Below is a small trained network, with its code and all its weights. Each question gives an input and a target symbol and asks what happens when units are switched off, that is, made to give their printed mean instead of their output.

import numpy as np


def w(rows, s, z=0):
    codes = np.array(rows[::2]) - 128.0
    scale = np.full(codes.shape[1], s)
    scale[-1] = z or s
    return codes * scale


def f(y):
    return y / 2 * (1 + np.tanh(0.7978845608 * (y + 0.044715 * y**3)))


def softmax(a):
    e = np.exp(a - a.max(-1, keepdims=True))
    return e / e.sum(-1, keepdims=True)


def log_softmax(a):
    a = a - a.max(-1, keepdims=True)
    return a - np.log(np.exp(a).sum(-1, keepdims=True))


def net(x, mask):
    ids = ['ΔΠαλμστ'.index(c) for c in x.split()]
    T = len(ids)
    res = E[ids] + P[:T]
    u = 0
    for l in range(2):
        r = res
        for j in range(2):
            rows = slice(2 * j, 2 * j + 2)
            q, k, v = (r @ M[l][rows].T for M in (Q, K, V))
            z = softmax(np.where(np.tri(T) > 0, q @ k.T / 2**0.5, -1e9)) @ v
            o = O[l][rows]
            res = res + np.where(mask[u + j], z, o[:, -1]) @ o[:, :-1]
        u += 2
        y = f(res @ A[l][:, :-1].T + A[l][:, -1])
        res = res + np.where(mask[u : u + 8], y, B[l][:, -1]) @ B[l][:, :-1]
        u += 8
    return log_softmax(res[-1] @ U[:, :-1].T + U[:, -1])


Q, K, V, O, A, B = {}, {}, {}, {}, {}, {}
E = w([
[77,30,142,147],'Δ',
[98,56,125,138],'Π',
[90,47,118,68],'α',
[182,195,249,214],'λ',
[194,40,155,193],'μ',
[87,47,33,176],'σ',
[244,214,2,40],'τ',
],0.008)
P = w([
[78,47,153,107],'0',
[118,50,141,130],'1',
[148,56,129,142],'2',
[159,70,124,166],'3',
[168,76,107,182],'4',
[178,89,94,189],'5',
[180,88,88,207],'6',
[196,102,88,210],'7',
[206,102,67,225],'8',
[214,115,46,230],'9',
[229,114,34,231],'10',
[235,137,28,234],'11',
[231,124,41,254],'12',
],0.0043)
Q[0] = w([
[224,52,64,252],'0.h0',
[253,27,73,238],'0.h0',
[109,62,147,135],'0.h1',
[235,85,233,249],'0.h1',
],0.0064)
K[0] = w([
[201,211,55,118],'0.h0',
[218,218,65,131],'0.h0',
[133,100,167,174],'0.h1',
[254,165,149,187],'0.h1',
],0.008)
V[0] = w([
[79,91,190,236],'0.h0',
[182,161,93,118],'0.h0',
[89,154,107,50],'0.h1',
[255,133,129,191],'0.h1',
],0.0087)
O[0] = w([
[253,43,139,228,145],'0.h0',
[125,222,94,84,152],'0.h0',
[79,92,165,83,2],'0.h1',
[212,208,159,164,198],'0.h1',
],0.0061,0.0032)
A[0] = w([
[131,140,117,150,161],'0.n0',
[98,113,104,150,157],'0.n1',
[168,112,129,180,157],'0.n2',
[153,109,121,154,138],'0.n3',
[161,109,125,161,144],'0.n4',
[163,97,136,139,136],'0.n5',
[140,156,111,88,253],'0.n6',
[138,202,253,150,140],'0.n7',
],0.012,0.0044)
B[0] = w([
[177,149,99,118,162],'0.n0',
[167,98,84,133,172],'0.n1',
[199,143,155,141,254],'0.n2',
[162,143,147,137,197],'0.n3',
[176,145,150,143,216],'0.n4',
[141,159,173,161,191],'0.n5',
[68,183,114,120,164],'0.n6',
[181,93,40,2,145],'0.n7',
],0.0081,0.0066)
Q[1] = w([
[229,120,87,251],'1.h0',
[83,123,208,14],'1.h0',
[172,92,130,165],'1.h1',
[195,1,246,233],'1.h1',
],0.0086)
K[1] = w([
[160,204,141,156],'1.h0',
[82,2,134,115],'1.h0',
[195,131,149,141],'1.h1',
[239,56,183,151],'1.h1',
],0.009)
V[1] = w([
[38,201,87,71],'1.h0',
[66,146,208,228],'1.h0',
[46,56,3,167],'1.h1',
[91,61,1,84],'1.h1',
],0.0052)
O[1] = w([
[167,136,127,172,8],'1.h0',
[1,156,107,232,111],'1.h0',
[141,56,47,150,59],'1.h1',
[159,92,94,112,72],'1.h1',
],0.0096,0.012)
A[1] = w([
[106,114,182,253,160],'1.n0',
[168,183,104,125,100],'1.n1',
[185,106,108,112,31],'1.n2',
[181,199,164,204,47],'1.n3',
[155,211,72,84,160],'1.n4',
[178,111,26,231,146],'1.n5',
[172,147,104,91,4],'1.n6',
[20,207,211,177,120],'1.n7',
],0.0073,0.0031)
B[1] = w([
[41,76,157,212,219],'1.n0',
[78,94,164,144,174],'1.n1',
[99,125,85,194,143],'1.n2',
[60,122,48,62,255],'1.n3',
[77,68,215,149,203],'1.n4',
[225,174,75,186,195],'1.n5',
[49,99,141,220,144],'1.n6',
[105,205,3,165,253],'1.n7',
],0.0064,0.0065)
U = w([
[191,155,170,59,185],'Δ',
[103,118,130,117,4],'Π',
[205,133,45,158,136],'α',
[34,56,84,3,250],'λ',
[86,208,120,176,164],'μ',
[100,72,158,160,64],'σ',
[84,37,194,190,98],'τ',
],0.0061,0.0036)

Each question gives the input, a string of symbols that net reads in full, and the target symbol t.
The units are the heads (2 rows each of Q, K, V and O) and the neurons (one row each of A and B). Each row of codes is followed by its name. A weight is (code - 128) times the scale printed after its matrix; where a second scale follows, it is the last column's (O, A, B and U).
mask holds one flag per unit, layer by layer, with each layer's heads first. A switched-off unit (its flag False) gives its mean, the last column of its rows in O or B, instead of its output. The means were averaged over made-up inputs and are rounded, as every weight is.
A unit's drop is (log p(t) with every unit on - log p(t) with that unit switched off) / (log p(t) with every unit on - log p(t) with every unit switched off).
The circuit of an input: a set's keep is (log p(t) with only the set's units on - log p(t) with every unit switched off) / (log p(t) with every unit on - log p(t) with every unit switched off). Starting from the 12 units with the biggest drops (on a tie, the unit counted first), units are removed one at a time, each time the one whose removal leaves the highest keep (on an exact tie, the one counted first), for as long as the keep stays at least 0.8.
units of the circuit, in order: the units of the circuit, biggest drop first
most important unit: the unit with the biggest drop
top k neurons: the k neurons with the biggest drops, biggest first
heads that matter: for each layer, one digit per head in row order, 1 if its drop is at least 0.15 and else 0, layers parted by /
drop when u is switched off: that unit's drop, to one decimal
input Δ Δ τ τ σ σ α σ σ σ Δ τ Δ, target λ: units of the circuit, in order : [0.h0, 1.h1]
input Π Π σ σ, target α: heads that matter : 01 / 01
input Π Π σ τ σ Π, target λ: units of the circuit, in order : [0.h0, 0.n2]
input σ μ Δ Π Δ τ σ, target λ: units of the circuit, in order : [0.h0, 1.h1]
input τ Δ σ μ α σ α Π, target α: most important unit : 0.h0
input σ σ Δ Δ, target τ: units of the circuit, in order : [0.h0, 0.n7, 1.n0, 1.h0]
input σ τ μ, target λ: units of the circuit, in order : [0.h0, 1.h1, 0.n2]
input σ σ Δ Δ τ τ Δ σ α, target λ: units of the circuit, in order : [0.h0, 1.h1, 0.n2]
input Δ μ σ, target μ: heads that matter : 10 / 11
input Δ α μ σ σ α Π α σ Δ τ Δ, target λ: units of the circuit, in order : [0.h0, 1.h1, 0.n2]
input σ τ σ Δ σ Π, target α: heads that matter : 00 / 11
input μ τ σ σ σ σ Δ σ λ, target α: units of the circuit, in order : [0.n7, 1.h1, 0.h0, 1.h0]
input α μ λ τ μ, target λ: units of the circuit, in order : [0.h0, 0.n2]
input σ σ σ σ λ σ σ Δ μ Π Δ Δ μ, target μ: most important unit : 1.h1
input Δ Δ σ Δ α τ σ, target λ: units of the circuit, in order : [0.h0, 1.h1, 0.n2]
input σ λ Δ σ σ τ σ σ Π Δ σ α, target α: top 2 neurons : [0.n2, 1.n5]
input α Δ μ σ Δ Δ Π, target μ: top 2 neurons : [1.n7, 0.n5]
input μ μ σ Δ τ σ σ σ Π α σ σ Δ, target α: top 3 neurons : [1.n5, 0.n2, 0.n5]
input Δ σ μ Δ λ α, target Δ: top 2 neurons : [0.n7, 1.n0]
input μ α Π σ σ μ Π Δ σ σ Π α, target μ: top 2 neurons : [1.n7, 0.n7]
input Δ τ σ μ σ Δ σ α, target α: top neuron : [0.n2]
input Π Δ σ τ σ λ λ, target α: top 3 neurons : [0.n7, 0.n2, 1.n2]
input Δ Δ μ Π σ μ Δ σ Δ Π α λ, target Δ: top 2 neurons : [0.n7, 0.n2]
input λ Δ Δ σ λ μ Π μ σ, target μ: top 3 neurons : [0.n5, 1.n7, 0.n2]
input Π σ Π Δ Π μ Π λ σ σ, target Δ: drop when 0.h1 is switched off : 0.2
input Π μ λ Π Π σ σ μ α τ, target λ: drop when 1.h1 is switched off : 0.3
input τ Δ λ μ Π Δ σ σ σ σ, target α: drop when 0.n3 is switched off : 0.1
